Below are the code and all the weights of a small trained network. Each question names an input and a target symbol and asks about switching units off, where a switched-off unit gives its printed mean instead of its output.

import numpy as np


def w(rows, s, z=0):
    codes = np.array(rows[::2]) - 128.0
    scale = np.full(codes.shape[1], s)
    scale[-1] = z or s
    return codes * scale


def f(y):
    return np.maximum(y, 0)


def softmax(a):
    e = np.exp(a - a.max(-1, keepdims=True))
    return e / e.sum(-1, keepdims=True)


def log_softmax(a):
    a = a - a.max(-1, keepdims=True)
    return a - np.log(np.exp(a).sum(-1, keepdims=True))


def net(x, mask):
    ids = ['ΞΠΦαβζημτ'.index(c) for c in x.split()]
    T = len(ids)
    res = E[ids] + P[:T]
    u = 0
    for l in range(2):
        r = res
        for j in range(2):
            rows = slice(4 * j, 4 * j + 4)
            q, k, v = (r @ M[l][rows].T for M in (Q, K, V))
            z = softmax(np.where(np.tri(T) > 0, q @ k.T / 4**0.5, -1e9)) @ v
            o = O[l][rows]
            res = res + np.where(mask[u + j], z, o[:, -1]) @ o[:, :-1]
        u += 2
        y = f(res @ A[l][:, :-1].T + A[l][:, -1])
        res = res + np.where(mask[u : u + 4], y, B[l][:, -1]) @ B[l][:, :-1]
        u += 4
    return log_softmax(res[-1] @ U[:, :-1].T + U[:, -1])


Q, K, V, O, A, B = {}, {}, {}, {}, {}, {}
E = w([
[105,88,74,196,247,209,116,194],'Ξ',
[155,181,51,47,240,87,218,133],'Π',
[120,159,93,78,154,207,72,135],'Φ',
[113,80,112,37,149,31,47,183],'α',
[167,199,144,82,104,158,173,122],'β',
[40,132,21,222,113,86,37,193],'ζ',
[26,172,142,101,168,92,116,86],'η',
[197,162,152,159,186,45,109,119],'μ',
[109,95,143,176,19,67,137,255],'τ',
],0.016)
P = w([
[151,1,74,202,95,125,200,27],'0',
[105,57,108,143,101,147,155,10],'1',
[91,82,120,134,111,148,169,41],'2',
[92,100,121,126,126,147,153,60],'3',
[93,114,120,126,131,141,143,88],'4',
[92,126,132,119,143,137,133,107],'5',
[92,136,136,115,146,130,121,131],'6',
[91,150,147,117,151,123,112,152],'7',
[93,162,154,110,150,120,102,169],'8',
[89,172,160,111,145,113,90,188],'9',
[87,183,169,101,141,111,84,210],'10',
[85,195,169,103,144,102,75,223],'11',
[82,202,172,105,144,98,65,236],'12',
[75,207,181,124,149,107,55,242],'13',
],0.0076)
Q[0] = w([
[99,136,147,87,168,115,25,136],'0.h0',
[104,116,125,107,135,178,160,128],'0.h0',
[229,91,152,150,82,121,151,111],'0.h0',
[75,100,134,190,91,156,30,141],'0.h0',
[117,114,159,101,136,53,160,181],'0.h1',
[168,100,179,185,128,179,138,104],'0.h1',
[71,135,120,100,251,114,56,145],'0.h1',
[107,83,156,135,91,158,107,123],'0.h1',
],0.011)
K[0] = w([
[130,225,173,112,172,140,123,190],'0.h0',
[117,83,140,83,137,138,124,123],'0.h0',
[122,86,109,175,101,173,160,45],'0.h0',
[103,170,121,150,80,125,79,227],'0.h0',
[64,194,123,141,112,124,169,206],'0.h1',
[125,28,58,119,162,143,144,81],'0.h1',
[161,255,133,149,238,161,83,172],'0.h1',
[157,98,83,129,108,153,202,108],'0.h1',
],0.0092)
V[0] = w([
[213,114,71,109,123,125,64,144],'0.h0',
[177,113,64,74,185,120,187,18],'0.h0',
[72,176,105,123,207,103,255,175],'0.h0',
[121,157,83,242,111,216,222,23],'0.h0',
[153,123,136,119,164,47,97,195],'0.h1',
[95,51,83,77,103,137,61,134],'0.h1',
[195,222,110,139,222,95,137,8],'0.h1',
[38,159,5,52,90,166,241,238],'0.h1',
],0.0057)
O[0] = w([
[117,126,106,110,163,174,1,126,117],'0.h0',
[93,118,213,85,95,149,114,181,136],'0.h0',
[56,95,174,136,60,90,137,134,190],'0.h0',
[150,213,122,135,101,96,190,245,1],'0.h0',
[98,199,166,154,136,135,198,154,165],'0.h1',
[166,93,193,138,109,111,124,128,130],'0.h1',
[94,179,146,94,137,99,96,100,185],'0.h1',
[114,8,120,105,73,163,210,108,147],'0.h1',
],0.0068,0.0062)
A[0] = w([
[206,149,20,94,190,126,210,73,123],'0.n0',
[93,154,158,111,124,162,152,2,3],'0.n1',
[198,100,188,162,77,47,107,134,149],'0.n2',
[93,159,116,37,158,141,162,119,230],'0.n3',
],0.0066,0.0026)
B[0] = w([
[1,149,219,217,53,87,121,48,136],'0.n0',
[108,68,157,230,82,156,112,173,206],'0.n1',
[189,121,207,121,183,128,109,138,166],'0.n2',
[69,155,113,148,110,166,118,124,254],'0.n3',
],0.0097,0.0069)
Q[1] = w([
[90,187,153,170,144,119,233,111],'1.h0',
[84,113,133,211,172,188,159,96],'1.h0',
[140,131,30,134,52,166,143,152],'1.h0',
[232,180,166,209,112,147,110,133],'1.h0',
[161,162,112,163,126,181,221,139],'1.h1',
[191,144,140,148,166,71,102,107],'1.h1',
[112,147,238,135,205,133,139,112],'1.h1',
[181,147,106,244,118,181,150,161],'1.h1',
],0.011)
K[1] = w([
[98,181,203,123,95,79,233,200],'1.h0',
[186,189,134,43,122,50,171,142],'1.h0',
[177,49,125,168,93,141,242,132],'1.h0',
[140,215,99,140,176,143,199,133],'1.h0',
[214,147,220,130,82,71,218,177],'1.h1',
[126,173,71,137,209,73,74,136],'1.h1',
[68,255,203,88,120,149,101,168],'1.h1',
[187,220,115,198,109,89,170,143],'1.h1',
],0.0086)
V[1] = w([
[118,147,126,107,110,2,137,132],'1.h0',
[121,81,218,158,95,96,61,114],'1.h0',
[114,153,160,164,65,235,102,111],'1.h0',
[73,203,130,95,130,132,123,170],'1.h0',
[129,63,172,103,103,82,125,128],'1.h1',
[112,126,122,154,120,63,41,179],'1.h1',
[89,148,103,132,157,175,167,153],'1.h1',
[95,146,183,217,110,170,173,120],'1.h1',
],0.0081)
O[1] = w([
[151,128,205,139,119,144,201,176,196],'1.h0',
[138,156,78,71,158,145,181,73,254],'1.h0',
[199,121,68,139,142,145,89,51,91],'1.h0',
[88,86,121,106,154,166,124,106,164],'1.h0',
[152,158,176,59,143,87,155,179,154],'1.h1',
[146,62,80,80,146,147,168,125,209],'1.h1',
[124,131,77,171,106,106,145,99,144],'1.h1',
[169,171,95,186,132,138,254,103,213],'1.h1',
],0.0089,0.0094)
A[1] = w([
[64,113,165,245,134,43,170,106,193],'1.n0',
[113,193,143,102,83,228,217,175,127],'1.n1',
[30,2,9,138,153,135,157,197,154],'1.n2',
[172,253,179,158,140,51,91,137,1],'1.n3',
],0.0064,0.0026)
B[1] = w([
[106,136,129,93,81,128,158,124,239],'1.n0',
[147,74,145,165,127,165,10,125,238],'1.n1',
[170,189,139,123,111,88,129,172,246],'1.n2',
[173,214,229,166,138,74,69,99,142],'1.n3',
],0.011,0.012)
U = w([
[96,63,160,99,177,163,104,169,49],'Ξ',
[127,244,156,129,150,115,101,137,42],'Π',
[113,139,126,149,132,112,117,152,77],'Φ',
[160,149,73,86,187,199,209,82,113],'α',
[176,99,123,185,66,183,2,88,232],'β',
[127,220,73,141,79,88,123,193,75],'ζ',
[9,151,147,116,70,118,205,86,192],'η',
[104,124,119,182,126,80,91,122,92],'μ',
[176,66,125,154,118,141,170,187,252],'τ',
],0.0073,0.0033)

Each question gives the input, a string of symbols that net reads in full, and the target symbol t.
The units are the heads (4 rows each of Q, K, V and O) and the neurons (one row each of A and B). Each row of codes is followed by its name. A weight is (code - 128) times the scale printed after its matrix; where a second scale follows, it is the last column's (O, A, B and U).
mask holds one flag per unit, layer by layer, with each layer's heads first. A switched-off unit (its flag False) gives its mean, the last column of its rows in O or B, instead of its output. The means were averaged over made-up inputs and are rounded, as every weight is.
A unit's drop is (log p(t) with every unit on - log p(t) with that unit switched off) / (log p(t) with every unit on - log p(t) with every unit switched off).
The circuit of an input: a set's keep is (log p(t) with only the set's units on - log p(t) with every unit switched off) / (log p(t) with every unit on - log p(t) with every unit switched off). Starting from all 12 units, units are removed one at a time, each time the one whose removal leaves the highest keep (on an exact tie, the one counted first), for as long as the keep stays at least 0.8.
circuit, biggest first: the units of the circuit, biggest drop first
most important unit: the unit with the biggest drop
top k neurons: the k neurons with the biggest drops, biggest first
which heads matter: for each layer, one digit per head in row order, 1 if its drop is at least 0.15 and else 0, layers parted by /
input η μ Π ζ Π Φ β η η η μ, target η: most important unit	0.h0
input α η η Π μ Π α α Φ τ, target τ: which heads matter	01 / 00
input α β τ α μ α Π α α η η Π, target Ξ: circuit, biggest first	[0.h0, 1.h1]
input η Φ η α α, target Ξ: circuit, biggest first	[0.h0, 1.h1]
input α α μ α α Π α Π, target Ξ: top 2 neurons	[1.n1, 1.n0]
input η η η η Φ μ η μ, target α: top 3 neurons	[0.n3, 0.n1, 1.n1]
input ζ α Φ α η α η Π Φ α Φ α, target β: top 2 neurons	[1.n0, 0.n1]
input η α η η α α Π τ η η μ Π Φ, target β: circuit, biggest first	[1.n1, 1.n0]
input μ α η η μ η α α η α, target α: which heads matter	00 / 10
input β α μ α η η α τ η η μ α μ, target Ξ: circuit, biggest first	[1.h1, 0.n1, 0.h1, 1.h0]
input μ β α α α τ τ Φ α Ξ η ζ, target ζ: which heads matter	00 / 00
input η Φ Π ζ μ η μ β α η Φ η η Φ, target α: circuit, biggest first	[1.n1, 1.h0, 0.h0]
input η β α α α η α η μ Ξ η μ Φ μ, target β: circuit, biggest first	[1.h0, 1.h1, 0.h0]
input τ τ α, target Ξ: which heads matter	00 / 01
input α τ τ η Ξ, target η: circuit, biggest first	[0.h0, 0.n0, 1.n0]
input Φ Π Φ Π μ η ζ, target ζ: circuit, biggest first	[1.n2, 0.h0]
input μ Π μ, target η: top neuron	[0.n3]
input Ξ ζ Ξ η Π τ μ, target Π: which heads matter	01 / 01
input α Π Φ Φ η α α η Ξ, target α: which heads matter	10 / 00
input α Ξ Π η η τ α μ η μ α, target Π: most important unit	1.n1
input η μ ζ Π η ζ Ξ Ξ μ, target τ: top 3 neurons	[0.n2, 1.n1, 0.n3]
input η τ η η μ η μ, target α: which heads matter	01 / 11
input η α η η Φ Π α, target α: which heads matter	10 / 10
input α μ ζ Φ η α Π Π α, target η: which heads matter	11 / 10
